-0.297	0.224	-1.322	-0.284	0.024
-0.742	0.871	0.582	-1.045	-0.096
0.205	1.441	1.089	0.385	0.219
--> 0.205

-0.716	0.816	-1.504	0.307	0.085	1.302 --> 0.816

0.05	-0.03	0.07	0.06	0.07	0.09
0.07	-0.12	0.12	0.05	0.06	0.09
-0.02	-0.12	0.15	0.06	0.10	0.08
--> -0.12

0.11	0.20	0.18	0.09	-0.19	0.15	0.04 --> 0.18

-0.001	0.178	-0.156	-0.167	-0.077 --> -0.001

-0.027	-0.112	0.039	0.108	0.030	0.047 --> -0.112
---
[ 2.43  1.52 -4.62 -0.04  1.08 -1.54] → 2.43, -1.54

[[ 0.54  3.38  2.06 -3.82 -2.80]
 [-0.85 -4.29  2.23 -3.61  2.16]
 [ 1.70  1.62  3.04 -2.43 -2.58]] → 0.54, -2.58

[ 0.86  2.95 -2.64 -5.08] → 0.86, -5.08

[ 4.32 -3.00 -1.64  4.95  0.16  1.69] → 4.32, 1.69

[ 0.03 -2.66 -0.32  4.65 -1.94] → 0.03, -1.94

[-4.53 -1.32 -3.66 -0.14 -2.41] → -4.53, -2.41

[-2.64 -1.41 -1.77  2.14 -4.26  0.00] → -2.64, 0.00
---
134	137	137	135	244	222
245	34	16	239	126	175
: 34

677	284	617	659	84	605
-143	406	465	-115	263	-32
19	821	-559	83	592	244
: 406

656	385	326	693	168	770
373	331	415	767	134	148
569	688	148	495	432	670
: 331

101	92	213	128	172
131	127	236	21	77
: 127

20	52	56	67	3
35	86	76	32	29
: 86

3	4	1	7	4
3	4	2	5	3
: 4
---
[[ 0.57 -1.32  0.86 -1.36 -1.22]
 [-3.62 -5.26 -3.36 -4.73  2.35]] -> -5.26

[[ 3.82 -2.64 -1.30  1.51 -0.60 -1.88 -1.47]
 [ 4.91 -1.09 -3.07  1.75 -1.68  1.43 -2.79]
 [ 3.21 -0.23 -4.04 -1.96  2.42 -0.34 -4.00]] -> -1.09

[[-1.71 -2.89 -1.73  4.97 -3.98]
 [ 0.76 -2.12  1.24  4.97 -2.29]] -> -2.12

[[-3.35 -4.50  1.95  0.93  2.65]
 [-0.16 -4.49 -5.25 -2.80 -3.97]] -> -4.49

[[-2.75  2.72 -1.18 -1.92 -2.83]
 [ 5.10 -4.38  0.17 -2.44  0.89]] -> -4.38

[[-2.29  0.20 -1.64  4.38 -1.21 -3.62]
 [ 0.46 -0.73 -0.63  4.79 -0.09 -5.61]] -> -0.73

[[-4.40  3.57 -5.23  2.02  2.61 -0.05]
 [-4.15  1.10  4.66 -5.54 -5.82  0.12]
 [-3.05  0.13 -2.50  4.35 -2.24 -1.47]] -> 1.10
---
Q: [ 4.89  2.15  5.36 -1.60 -2.91  5.81 -2.46]
A: -2.46, 4.89

Q:
[[ 1.84  1.94  1.54  0.34]
 [-0.57  0.85 -0.20 -1.22]
 [-3.00  4.89  0.33 -1.44]]
A: 0.34, -3.00

Q:
[[ 4.82 -0.53 -1.69  0.62  2.36]
 [ 2.70  2.58 -0.92  4.23  5.71]]
A: 2.36, 2.70

Q:
[[-0.16 -3.40 -3.42 -1.55 -4.81]
 [ 0.47 -3.04 -2.85 -2.72 -2.76]]
A: -4.81, 0.47

Q:
[[ 0.39 -1.60  0.33 -1.64 -1.66  0.65  0.04]
 [ 0.71 -0.81  0.12 -0.46 -1.29  2.28 -1.97]
 [ 4.14  2.54  0.06  2.09  2.92  2.20  1.52]]
A: 0.04, 4.14

Q:
[[-2.90 -1.57  3.23  2.62]
 [-0.97 -0.77  4.42  2.93]]
A: 2.62, -0.97
---
[ 2.89 -4.78 -3.54 -5.35 -1.30] >> 2.89
[ 3.66 -1.01  0.59  5.78  3.44 -1.55] >> 3.66
[ 0.55  3.32  4.81 -4.60  1.52] >> 0.55
[-1.91  4.36 -1.26 -1.33 -0.29  0.93  3.05] >> -1.91
[ 1.93  2.95  3.88 -5.85] >> 1.93
[-0.36  4.84  1.70  0.63] >> -0.36
---
array([ 0.78,  3.90, -5.02, -3.45,  0.95]) yields 0.78

array([ 4.26, -0.30,  3.75,  5.04,  3.63,  1.70]) yields 3.63

array([[ 2.89,  0.62,  0.67, -3.35,  5.54, -0.71],
       [-2.57,  1.77,  0.11,  2.12, -1.47, -1.70],
       [ 0.36,  4.77, -0.55, -1.59,  0.65,  2.22]]) yields -1.70

array([[ 4.77,  3.46,  5.51,  5.54],
       [-4.54, -5.37, -3.19, -1.54]]) yields -3.19

array([[ 1.83, -0.09,  1.16,  1.92,  2.62],
       [ 0.71,  5.20,  0.52, -0.18, -0.73]]) yields -0.09

array([ 5.75, -3.36, -4.92, -1.97,  2.87,  2.70]) yields -1.97

array([ 0.85,  0.01, -4.96,  0.38, -2.06]) yields 0.01

array([[-2.40, -1.10, -0.99,  3.67,  2.41, -0.54, -0.31],
       [-2.45, -2.66, -1.58, -2.31,  3.91, -3.98, -3.81],
       [-2.02,  1.23,  0.35, -0.05, -3.95,  4.72,  4.62]]) yields -3.81

array([[-1.43, -1.65, -3.04, -1.17,  3.46],
       [-1.02, -0.02, -2.76, -1.88,  4.32]]) yields -1.88
